Below are the code and all the weights of a small trained network. Each question names an input and a class and asks about switching units off, where a switched-off unit gives its printed mean instead of its output.

import numpy as np


def w(rows, s, z=0):
    codes = np.array(rows[::2]) - 128.0
    scale = np.full(codes.shape[1], s)
    scale[-1] = z or s
    return codes * scale


def norm(h):
    return h / np.sqrt((h * h).mean(-1, keepdims=True) + 1e-5)


def f(y):
    return y / 2 * (1 + np.tanh(0.7978845608 * (y + 0.044715 * y**3)))


def log_softmax(a):
    a = a - a.max(-1, keepdims=True)
    return a - np.log(np.exp(a).sum(-1, keepdims=True))


def net(x, mask):
    res = np.array(x, float).reshape(1, 7) / 4 @ E
    u = 0
    for l in range(2):
        y = f(norm(res) @ A[l][:, :-1].T + A[l][:, -1])
        res = res + np.where(mask[u : u + 11], y, B[l][:, -1]) @ B[l][:, :-1]
        u += 11
    return log_softmax(norm(res)[-1] @ U[:, :-1].T + U[:, -1])


A, B = {}, {}
E = w([
[66,87,76,78],'x0',
[108,25,84,217],'x1',
[127,142,7,85],'x2',
[55,198,118,182],'x3',
[177,115,93,146],'x4',
[108,115,125,88],'x5',
[100,111,168,111],'x6',
],0.012)
A[0] = w([
[167,102,204,92,60],'L0N0',
[191,35,29,184,137],'L0N1',
[129,96,150,109,17],'L0N2',
[225,233,151,82,70],'L0N3',
[60,195,88,111,56],'L0N4',
[103,53,213,128,64],'L0N5',
[70,254,123,230,116],'L0N6',
[211,173,103,79,33],'L0N7',
[148,50,103,163,117],'L0N8',
[131,38,94,173,107],'L0N9',
[76,64,57,34,2],'L0N10',
],0.01,0.0043)
B[0] = w([
[139,48,198,40,153],'L0N0',
[114,169,78,215,255],'L0N1',
[142,44,205,57,109],'L0N2',
[237,254,152,14,211],'L0N3',
[72,219,69,101,152],'L0N4',
[66,99,215,91,163],'L0N5',
[13,217,187,202,231],'L0N6',
[137,213,88,100,153],'L0N7',
[164,86,98,195,185],'L0N8',
[197,87,76,163,202],'L0N9',
[24,75,44,54,167],'L0N10',
],0.0091,0.0058)
A[1] = w([
[117,177,106,119,9],'L1N0',
[179,191,147,82,2],'L1N1',
[108,105,36,67,73],'L1N2',
[128,61,231,130,85],'L1N3',
[70,81,3,71,103],'L1N4',
[78,157,56,85,81],'L1N5',
[80,231,136,183,152],'L1N6',
[162,90,103,62,47],'L1N7',
[225,199,147,55,32],'L1N8',
[85,100,119,162,161],'L1N9',
[156,90,60,210,50],'L1N10',
],0.013,0.0074)
B[1] = w([
[79,88,236,184,118],'L1N0',
[198,206,135,56,155],'L1N1',
[25,90,86,55,160],'L1N2',
[82,91,209,84,167],'L1N3',
[57,87,56,1,203],'L1N4',
[83,92,90,127,159],'L1N5',
[14,197,86,116,254],'L1N6',
[77,85,104,99,129],'L1N7',
[231,202,80,69,198],'L1N8',
[170,119,99,96,191],'L1N9',
[196,193,64,231,201],'L1N10',
],0.012,0.0075)
U = w([
[109,26,251,69,233],'0',
[31,217,176,166,4],'1',
[193,48,64,215,171],'2',
[53,216,49,67,94],'3',
[48,30,25,18,127],'4',
[215,220,151,30,160],'5',
],0.018,0.0029)

Each question gives the input, the list of numbers given to net, and the class t.
The units are the neurons (one row each of A and B). Each row of codes is followed by its name. A weight is (code - 128) times the scale printed after its matrix; where a second scale follows, it is the last column's (A, B and U).
mask holds one flag per neuron, layer by layer. A switched-off neuron (its flag False) gives its mean, the last column of its row in B, instead of its output. The means were averaged over made-up inputs and are rounded, as every weight is.
A unit's drop is (log p(t) with every unit on - log p(t) with that unit switched off) / (log p(t) with every unit on - log p(t) with every unit switched off).
The circuit of an input: a set's keep is (log p(t) with only the set's units on - log p(t) with every unit switched off) / (log p(t) with every unit on - log p(t) with every unit switched off). Starting from the 12 units with the biggest drops (on a tie, the unit counted first), units are removed one at a time, each time the one whose removal leaves the highest keep (on an exact tie, the one counted first), for as long as the keep stays at least 0.8.
units of the circuit, in order: the units of the circuit, biggest drop first
most important unit: the unit with the biggest drop
top k neurons: the k neurons with the biggest drops, biggest first
k most important neurons of layer l: the k neurons of layer l with the biggest drops, biggest first
drop of u: that unit's drop, to one decimal
input [6,0,5,7,3,-2,-7], class 4: most important unit -> L1N4
input [6,8,4,3,5,-6,-5], class 2: units of the circuit, in order -> [L1N10; L1N6]
input [8,-7,0,-2,-4,-8,-8], class 5: units of the circuit, in order -> [L0N3; L1N8]
input [3,-3,3,-1,3,-6,0], class 4: top 3 neurons -> [L0N6; L0N10; L1N2]
input [-1,-1,0,-3,-3,-3,3], class 0: units of the circuit, in order -> [L0N0; L1N3]
input [2,6,-3,5,-2,7,-5], class 2: units of the circuit, in order -> [L0N9; L0N3; L1N10; L1N2]
input [-1,1,7,-2,1,-4,3], class 4: top 2 neurons -> [L1N4; L0N10]
input [-3,3,0,-5,-5,6,-3], class 0: top 4 neurons -> [L0N5; L0N0; L1N3; L0N2]
input [1,8,3,-6,-4,6,-5], class 2: top 3 neurons -> [L0N1; L1N10; L0N8]
input [-4,2,8,2,7,-2,0], class 2: top 2 neurons -> [L1N10; L0N10]
input [1,-2,0,3,2,-5,-7], class 1: top 2 neurons -> [L0N6; L1N4]
input [-5,6,7,-6,-5,1,3], class 2: top 2 neurons -> [L0N1; L1N10]
input [2,5,-8,-2,6,-8,8], class 0: top 2 neurons -> [L0N5; L1N3]
input [5,6,1,8,-7,-6,-8], class 1: units of the circuit, in order -> [L0N6]
input [-1,2,-6,2,0,8,-7], class 0: 2 most important neurons of layer 1 -> [L1N3; L1N10]
input [4,-2,2,8,1,3,-1], class 1: 2 most important neurons of layer 0 -> [L0N6; L0N9]
input [5,-3,-5,4,2,-7,-5], class 1: drop of L0N6 -> 0.2
input [7,3,-4,6,-4,1,-6], class 1: drop of L1N8 -> 0.2
input [-5,6,-2,2,-2,0,8], class 0: drop of L0N5 -> 0.1
input [3,8,6,-8,3,-7,3], class 2: units of the circuit, in order -> [L1N10]
